Here is a tiny trained network, its code and every weight. The questions are about switching its units off for an input and a target symbol, where a switched-off unit gives its printed mean instead of its output.

import numpy as np


def w(rows, s, z=0):
    codes = np.array(rows[::2]) - 128.0
    scale = np.full(codes.shape[1], s)
    scale[-1] = z or s
    return codes * scale


def f(y):
    return y / 2 * (1 + np.tanh(0.7978845608 * (y + 0.044715 * y**3)))


def softmax(a):
    e = np.exp(a - a.max(-1, keepdims=True))
    return e / e.sum(-1, keepdims=True)


def log_softmax(a):
    a = a - a.max(-1, keepdims=True)
    return a - np.log(np.exp(a).sum(-1, keepdims=True))


def net(x, mask):
    ids = ['αβγδεζηθλπστφψω'.index(c) for c in x.split()]
    T = len(ids)
    res = E[ids] + P[:T]
    q, k, v = (res @ M[0].T for M in (Q, K, V))
    z = softmax(np.where(np.tri(T) > 0, q @ k.T / 3**0.5, -1e9)) @ v
    res = res + np.where(mask[0], z, O[0][:, -1]) @ O[0][:, :-1]
    y = f(res @ A[0][:, :-1].T + A[0][:, -1])
    res = res + np.where(mask[1:13], y, B[0][:, -1]) @ B[0][:, :-1]
    return log_softmax(res[-1] @ U[:, :-1].T + U[:, -1])


Q, K, V, O, A, B = {}, {}, {}, {}, {}, {}
E = w([
[23,180,166,166,122],'α',
[71,145,96,94,77],'β',
[119,156,106,79,89],'γ',
[88,190,106,122,114],'δ',
[85,153,143,131,111],'ε',
[61,137,124,141,91],'ζ',
[75,127,110,122,83],'η',
[136,109,118,139,2],'θ',
[50,112,211,173,96],'λ',
[144,210,164,156,112],'π',
[213,145,139,205,172],'σ',
[135,200,56,155,60],'τ',
[114,131,194,110,212],'φ',
[237,149,176,47,196],'ψ',
[153,62,224,157,41],'ω',
],0.015)
P = w([
[128,165,106,1,100],'0',
[122,215,168,58,93],'1',
[136,201,162,63,90],'2',
[102,147,138,72,104],'3',
[111,163,155,95,108],'4',
[114,177,174,120,114],'5',
[101,163,185,140,119],'6',
[101,154,174,153,127],'7',
[115,140,172,158,133],'8',
[107,137,187,184,140],'9',
[125,133,192,196,147],'10',
[101,134,197,217,167],'11',
[100,142,172,240,149],'12',
],0.0083)
Q[0] = w([
[200,71,104,108,232],'h1',
[199,82,35,134,216],'h1',
[116,252,212,138,50],'h1',
],0.016)
K[0] = w([
[92,134,102,19,92],'h1',
[51,118,157,26,101],'h1',
[177,10,63,210,214],'h1',
],0.012)
V[0] = w([
[123,39,253,67,105],'h1',
[3,159,93,106,249],'h1',
[212,135,181,119,219],'h1',
],0.013)
O[0] = w([
[82,189,249,115,155,172],'h1',
[56,83,95,72,148,2],'h1',
[205,38,175,89,127,135],'h1',
],0.016,0.0057)
A[0] = w([
[119,113,115,187,58,81],'n1',
[176,174,135,158,210,39],'n2',
[185,100,118,102,175,176],'n3',
[177,106,114,179,135,107],'n4',
[180,176,89,191,102,127],'n5',
[138,170,80,110,253,37],'n6',
[35,84,137,90,123,86],'n7',
[195,179,110,73,160,243],'n8',
[141,127,77,178,181,91],'n9',
[171,165,60,91,153,109],'n10',
[105,133,76,174,110,56],'n11',
[162,149,143,143,107,2],'n12',
],0.011,0.0031)
B[0] = w([
[116,154,169,183,196,200],'n1',
[185,107,20,96,49,182],'n2',
[86,183,45,139,112,199],'n3',
[49,166,114,68,114,212],'n4',
[153,141,184,170,198,253],'n5',
[245,113,216,116,85,150],'n6',
[150,83,18,40,187,194],'n7',
[72,29,203,182,127,170],'n8',
[107,64,152,78,58,156],'n9',
[47,41,143,91,73,164],'n10',
[174,130,34,118,133,188],'n11',
[136,160,81,72,74,186],'n12',
],0.011)
U = w([
[94,145,147,87,135,77],'α',
[103,146,93,102,108,75],'β',
[97,102,181,146,142,254],'γ',
[152,106,110,131,108,138],'δ',
[78,163,109,109,132,78],'ε',
[179,93,175,77,229,181],'ζ',
[119,182,141,133,190,81],'η',
[112,151,174,116,78,139],'θ',
[142,113,115,94,175,50],'λ',
[2,185,195,93,164,151],'π',
[87,80,125,96,59,137],'σ',
[106,153,107,102,144,73],'τ',
[48,91,113,238,170,169],'φ',
[159,29,236,128,159,184],'ψ',
[58,124,156,106,127,60],'ω',
],0.007,0.0073)

Each question gives the input, a string of symbols that net reads in full, and the target symbol t.
The units are the heads (3 rows each of Q, K, V and O) and the neurons (one row each of A and B). Each row of codes is followed by its name. A weight is (code - 128) times the scale printed after its matrix; where a second scale follows, it is the last column's (O, A, B and U).
mask holds one flag per unit, heads first, then neurons. A switched-off unit (its flag False) gives its mean, the last column of its rows in O or B, instead of its output. The means were averaged over made-up inputs and are rounded, as every weight is.
A unit's drop is (log p(t) with every unit on - log p(t) with that unit switched off) / (log p(t) with every unit on - log p(t) with every unit switched off).
The circuit of an input: a set's keep is (log p(t) with only the set's units on - log p(t) with every unit switched off) / (log p(t) with every unit on - log p(t) with every unit switched off). Starting from the 12 units with the biggest drops (on a tie, the unit counted first), units are removed one at a time, each time the one whose removal leaves the highest keep (on an exact tie, the one counted first), for as long as the keep stays at least 0.8.
circuit, biggest first: the units of the circuit, biggest drop first
k most important neurons: the k neurons with the biggest drops, biggest first
drop when u is switched off: that unit's drop, to one decimal
input λ η φ τ π β λ λ φ λ, target ζ: circuit, biggest first : h1; n7
input λ λ ε θ ζ ψ γ φ τ, target ζ: circuit, biggest first : h1; n7
input ε τ ω, target θ: circuit, biggest first : h1; n2
input ζ λ ζ, target π: circuit, biggest first : h1
input β ζ θ λ φ β φ, target ζ: 3 most important neurons : n7; n4; n3
input λ θ φ ε τ τ τ β, target φ: circuit, biggest first : h1; n1
input η α φ, target ζ: 2 most important neurons : n7; n4
input η γ θ τ γ, target φ: circuit, biggest first : h1; n5
input θ θ β, target η: circuit, biggest first : h1; n5
input λ η α ψ ω λ γ, target θ: circuit, biggest first : h1; n2; n12
input ω λ π, target θ: 2 most important neurons : n2; n12
input ψ β τ, target ψ: circuit, biggest first : n8; h1
input τ β δ π τ β ω λ λ θ ψ, target ψ: 2 most important neurons : n6; n3
input π β ζ δ γ λ ψ τ τ π τ ζ, target φ: most important neuron : n1
input θ ζ λ ε γ, target π: 2 most important neurons : n2; n11
input τ ε τ α ζ ω λ ω ε α β θ, target η: 2 most important neurons : n5; n1
input θ α σ γ, target σ: circuit, biggest first : h1; n3; n4; n8
input α σ φ, target σ: 2 most important neurons : n3; n5
input η λ λ λ ε β, target π: 2 most important neurons : n2; n11
input λ λ α τ α τ δ, target φ: 2 most important neurons : n5; n1
input λ β γ β τ λ θ, target φ: drop when n7 is switched off : 0.1
input τ λ λ λ α τ, target φ: drop when n9 is switched off : 0.0
input φ λ β, target ζ: drop when n1 is switched off : 0.0
input δ ψ π η π φ π, target ζ: drop when h1 is switched off : 0.9
